Below is a small trained network, with its code and all its weights. Each question gives an input and a target symbol and asks what happens when units are switched off, that is, made to give their printed mean instead of their output.

import numpy as np


def w(rows, s, z=0):
    codes = np.array(rows[::2]) - 128.0
    scale = np.full(codes.shape[1], s)
    scale[-1] = z or s
    return codes * scale


def norm(h):
    return h / np.sqrt((h * h).mean(-1, keepdims=True) + 1e-5)


def f(y):
    return np.maximum(y, 0)


def softmax(a):
    e = np.exp(a - a.max(-1, keepdims=True))
    return e / e.sum(-1, keepdims=True)


def log_softmax(a):
    a = a - a.max(-1, keepdims=True)
    return a - np.log(np.exp(a).sum(-1, keepdims=True))


def net(x, mask):
    ids = ['γδζλξφ'.index(c) for c in x.split()]
    T = len(ids)
    res = E[ids] + P[:T]
    u = 0
    for l in range(3):
        r = norm(res)
        for j in range(2):
            rows = slice(3 * j, 3 * j + 3)
            q, k, v = (r @ M[l][rows].T for M in (Q, K, V))
            z = softmax(np.where(np.tri(T) > 0, q @ k.T / 3**0.5, -1e9)) @ v
            o = O[l][rows]
            res = res + np.where(mask[u + j], z, o[:, -1]) @ o[:, :-1]
        u += 2
        y = f(norm(res) @ A[l][:, :-1].T + A[l][:, -1])
        res = res + np.where(mask[u : u + 4], y, B[l][:, -1]) @ B[l][:, :-1]
        u += 4
    return log_softmax(norm(res)[-1] @ U[:, :-1].T + U[:, -1])


Q, K, V, O, A, B = {}, {}, {}, {}, {}, {}
E = w([
[105,105,123,75,107,240,105],'γ',
[141,90,167,122,32,128,83],'δ',
[123,101,137,179,58,202,107],'ζ',
[169,162,126,7,149,135,160],'λ',
[101,201,153,111,146,126,57],'ξ',
[137,172,94,163,171,168,162],'φ',
],0.019)
P = w([
[104,214,31,145,33,143,105],'0',
[114,168,26,116,88,157,92],'1',
[131,144,48,124,104,152,100],'2',
[147,126,71,127,110,152,105],'3',
[158,117,90,129,119,155,112],'4',
[158,116,114,130,118,153,122],'5',
[159,110,133,127,123,152,128],'6',
[159,105,151,131,127,154,136],'7',
[153,106,169,135,131,150,141],'8',
[152,95,189,133,134,145,149],'9',
[138,96,210,141,134,146,158],'10',
[138,88,223,145,130,146,173],'11',
[131,86,245,142,128,144,185],'12',
],0.012)
Q[0] = w([
[104,180,160,199,163,79,95],'0.h0',
[157,189,98,118,128,156,142],'0.h0',
[114,98,96,170,132,191,165],'0.h0',
[123,1,75,151,186,79,161],'0.h1',
[103,87,42,146,168,57,69],'0.h1',
[177,105,62,93,73,153,112],'0.h1',
],0.0093)
K[0] = w([
[115,194,97,177,143,113,40],'0.h0',
[99,140,16,91,152,185,154],'0.h0',
[129,99,148,172,179,192,160],'0.h0',
[121,159,32,83,66,127,47],'0.h1',
[154,122,2,114,76,102,94],'0.h1',
[155,112,143,149,221,104,94],'0.h1',
],0.0094)
V[0] = w([
[120,138,133,83,106,145,245],'0.h0',
[153,63,190,156,97,171,118],'0.h0',
[160,87,103,151,122,157,223],'0.h0',
[90,156,177,66,92,101,146],'0.h1',
[172,157,142,138,104,155,255],'0.h1',
[176,14,150,81,127,116,175],'0.h1',
],0.0089)
O[0] = w([
[205,165,162,159,154,89,74,199],'0.h0',
[66,199,79,87,128,169,124,104],'0.h0',
[101,173,123,141,155,12,120,140],'0.h0',
[254,168,128,129,132,131,110,101],'0.h1',
[148,36,9,131,127,70,119,230],'0.h1',
[167,131,126,66,84,142,221,2],'0.h1',
],0.0081,0.0038)
A[0] = w([
[99,221,55,58,141,102,69,74],'0.n0',
[131,183,131,133,157,132,213,223],'0.n1',
[148,122,116,117,42,144,167,170],'0.n2',
[91,148,189,141,70,2,47,5],'0.n3',
],0.0075,0.0023)
B[0] = w([
[134,171,91,189,162,138,71,230],'0.n0',
[121,86,146,125,184,140,88,208],'0.n1',
[129,79,124,112,120,183,144,254],'0.n2',
[202,132,118,134,63,135,10,166],'0.n3',
],0.013,0.0028)
Q[1] = w([
[94,126,148,127,195,160,224],'1.h0',
[126,64,146,139,131,74,83],'1.h0',
[140,115,179,202,57,106,135],'1.h0',
[54,186,132,143,78,89,249],'1.h1',
[111,155,119,229,156,42,141],'1.h1',
[121,171,118,112,129,142,65],'1.h1',
],0.012)
K[1] = w([
[110,73,223,172,117,79,149],'1.h0',
[128,152,107,126,202,114,124],'1.h0',
[74,143,74,153,167,221,17],'1.h0',
[116,142,140,139,7,163,109],'1.h1',
[138,93,77,155,96,102,11],'1.h1',
[119,195,103,123,145,141,88],'1.h1',
],0.013)
V[1] = w([
[169,109,115,244,189,148,152],'1.h0',
[163,97,147,168,85,154,107],'1.h0',
[143,44,175,190,77,84,138],'1.h0',
[143,93,75,123,138,89,159],'1.h1',
[94,254,104,52,81,69,123],'1.h1',
[146,169,180,50,204,18,161],'1.h1',
],0.0068)
O[1] = w([
[122,67,119,56,134,114,185,190],'1.h0',
[102,75,160,177,36,98,155,176],'1.h0',
[238,95,160,102,69,58,115,2],'1.h0',
[96,165,166,129,133,193,137,148],'1.h1',
[254,149,118,163,60,182,236,59],'1.h1',
[110,108,89,192,147,214,139,135],'1.h1',
],0.0071,0.0038)
A[1] = w([
[5,97,104,85,99,97,110,94],'1.n0',
[199,105,174,101,156,35,210,77],'1.n1',
[165,155,207,108,75,203,83,1],'1.n2',
[147,92,128,112,72,122,254,129],'1.n3',
],0.0086,0.0035)
B[1] = w([
[82,89,227,126,119,154,169,253],'1.n0',
[183,25,108,154,59,31,92,165],'1.n1',
[112,109,179,2,101,166,13,236],'1.n2',
[201,59,129,88,181,182,166,151],'1.n3',
],0.0076,0.0042)
Q[2] = w([
[222,141,156,27,199,1,197],'2.h0',
[71,77,113,192,174,94,228],'2.h0',
[106,189,60,255,117,114,167],'2.h0',
[49,22,110,188,182,92,59],'2.h1',
[156,34,132,91,198,170,112],'2.h1',
[82,211,55,66,193,21,102],'2.h1',
],0.009)
K[2] = w([
[161,137,131,35,246,51,151],'2.h0',
[84,132,45,179,161,104,144],'2.h0',
[127,154,38,145,78,108,76],'2.h0',
[99,169,90,118,183,90,135],'2.h1',
[149,111,126,100,178,136,173],'2.h1',
[165,178,54,110,110,149,95],'2.h1',
],0.014)
V[2] = w([
[112,147,111,77,72,165,49],'2.h0',
[167,39,245,88,117,167,184],'2.h0',
[52,78,165,150,135,132,144],'2.h0',
[111,82,164,112,98,42,89],'2.h1',
[163,165,136,254,143,111,180],'2.h1',
[122,126,170,97,215,87,171],'2.h1',
],0.0075)
O[2] = w([
[149,49,26,93,138,130,81,253],'2.h0',
[105,177,127,191,102,78,84,139],'2.h0',
[213,160,139,188,167,82,166,154],'2.h0',
[139,105,142,155,207,182,134,94],'2.h1',
[30,100,121,135,121,144,81,69],'2.h1',
[121,1,42,170,112,188,69,108],'2.h1',
],0.008,0.0065)
A[2] = w([
[133,136,97,92,101,138,39,235],'2.n0',
[124,112,144,2,138,115,158,83],'2.n1',
[143,113,174,151,55,217,99,254],'2.n2',
[176,119,44,180,131,116,72,51],'2.n3',
],0.0076,0.0038)
B[2] = w([
[90,125,170,225,126,99,166,254],'2.n0',
[45,115,160,162,162,64,204,164],'2.n1',
[173,114,177,141,255,180,155,237],'2.n2',
[154,167,140,217,70,126,149,158],'2.n3',
],0.0082,0.0096)
U = w([
[48,144,114,8,215,182,141,62],'γ',
[175,69,151,20,89,46,96,143],'δ',
[78,132,207,158,139,99,253,58],'ζ',
[238,115,17,107,148,164,190,81],'λ',
[124,249,108,191,169,121,2,253],'ξ',
[28,90,18,157,163,45,93,141],'φ',
],0.0071,0.0026)

Each question gives the input, a string of symbols that net reads in full, and the target symbol t.
The units are the heads (3 rows each of Q, K, V and O) and the neurons (one row each of A and B). Each row of codes is followed by its name. A weight is (code - 128) times the scale printed after its matrix; where a second scale follows, it is the last column's (O, A, B and U).
mask holds one flag per unit, layer by layer, with each layer's heads first. A switched-off unit (its flag False) gives its mean, the last column of its rows in O or B, instead of its output. The means were averaged over made-up inputs and are rounded, as every weight is.
A unit's drop is (log p(t) with every unit on - log p(t) with that unit switched off) / (log p(t) with every unit on - log p(t) with every unit switched off).
The circuit of an input: a set's keep is (log p(t) with only the set's units on - log p(t) with every unit switched off) / (log p(t) with every unit on - log p(t) with every unit switched off). Starting from the 12 units with the biggest drops (on a tie, the unit counted first), units are removed one at a time, each time the one whose removal leaves the highest keep (on an exact tie, the one counted first), for as long as the keep stays at least 0.8.
units of the circuit, in order: the units of the circuit, biggest drop first
k most important neurons: the k neurons with the biggest drops, biggest first
top k neurons in layer l: the k neurons of layer l with the biggest drops, biggest first
heads that matter: for each layer, one digit per head in row order, 1 if its drop is at least 0.15 and else 0, layers parted by /
input ζ γ λ ζ λ ζ λ φ δ λ, target φ: 2 most important neurons	[0.n1; 2.n2]
input φ ζ λ γ δ λ δ ζ φ, target γ: top 3 neurons in layer 0	[0.n1; 0.n0; 0.n2]
input φ δ λ γ δ δ, target ζ: heads that matter	11 / 00 / 01
input δ λ δ γ ζ ξ λ δ ξ ξ δ δ, target ξ: units of the circuit, in order	[0.n3]
input φ φ γ λ λ δ λ δ δ λ δ, target λ: heads that matter	01 / 01 / 00
input γ γ λ γ δ λ λ δ ξ ξ ζ ξ γ, target ξ: units of the circuit, in order	[0.h1; 2.h0]
input φ ζ γ φ ξ ζ λ γ ξ γ, target ξ: units of the circuit, in order	[2.h0; 0.h1]
input ξ δ ξ λ δ ζ γ γ ζ γ, target ζ: units of the circuit, in order	[0.h1; 2.n1; 2.h1]
input ξ ξ λ λ φ φ φ ζ φ δ, target φ: heads that matter	01 / 00 / 01
input ζ γ δ ξ λ δ φ λ ξ, target γ: 2 most important neurons	[0.n0; 1.n0]
input λ δ ζ δ γ δ γ, target δ: units of the circuit, in order	[1.h0; 0.h1]
input λ ξ δ λ λ λ γ ζ, target λ: heads that matter	01 / 00 / 00
input λ ξ ξ φ ξ γ ξ λ λ ξ, target λ: units of the circuit, in order	[0.h0; 1.h1; 0.h1]
input φ φ φ γ ζ φ γ ζ φ ξ ξ ξ ζ, target ξ: units of the circuit, in order	[0.h1; 2.h0]
input δ ξ φ λ ζ ξ ζ φ ζ λ φ ξ, target φ: units of the circuit, in order	[0.h1]
input ξ λ λ ζ λ ζ ζ λ λ λ, target λ: heads that matter	01 / 01 / 01
input φ ζ φ ζ γ λ δ λ φ λ φ φ, target δ: units of the circuit, in order	[1.h0; 1.h1; 1.n1]
input ξ δ λ, target ξ: heads that matter	00 / 00 / 00
input ξ φ φ λ φ λ, target φ: heads that matter	10 / 00 / 11
input λ λ γ δ γ λ ζ δ γ ζ ζ φ, target φ: 2 most important neurons	[0.n1; 2.n2]
input φ φ φ ξ δ γ ζ λ λ ξ φ, target δ: top 2 neurons in layer 0	[0.n0; 0.n2]
input ζ φ ξ ξ γ δ δ δ λ φ φ, target φ: 3 most important neurons	[0.n1; 2.n2; 1.n1]
input γ γ δ γ, target δ: units of the circuit, in order	[1.h1]
input ζ γ ζ φ λ ξ δ, target ξ: 3 most important neurons	[0.n3; 1.n0; 2.n0]
input ζ ζ λ γ, target λ: 2 most important neurons	[1.n0; 0.n2]
input λ φ γ φ, target γ: top 3 neurons in layer 1	[1.n0; 1.n2; 1.n1]
input δ γ ζ ζ γ, target ζ: heads that matter	00 / 01 / 01
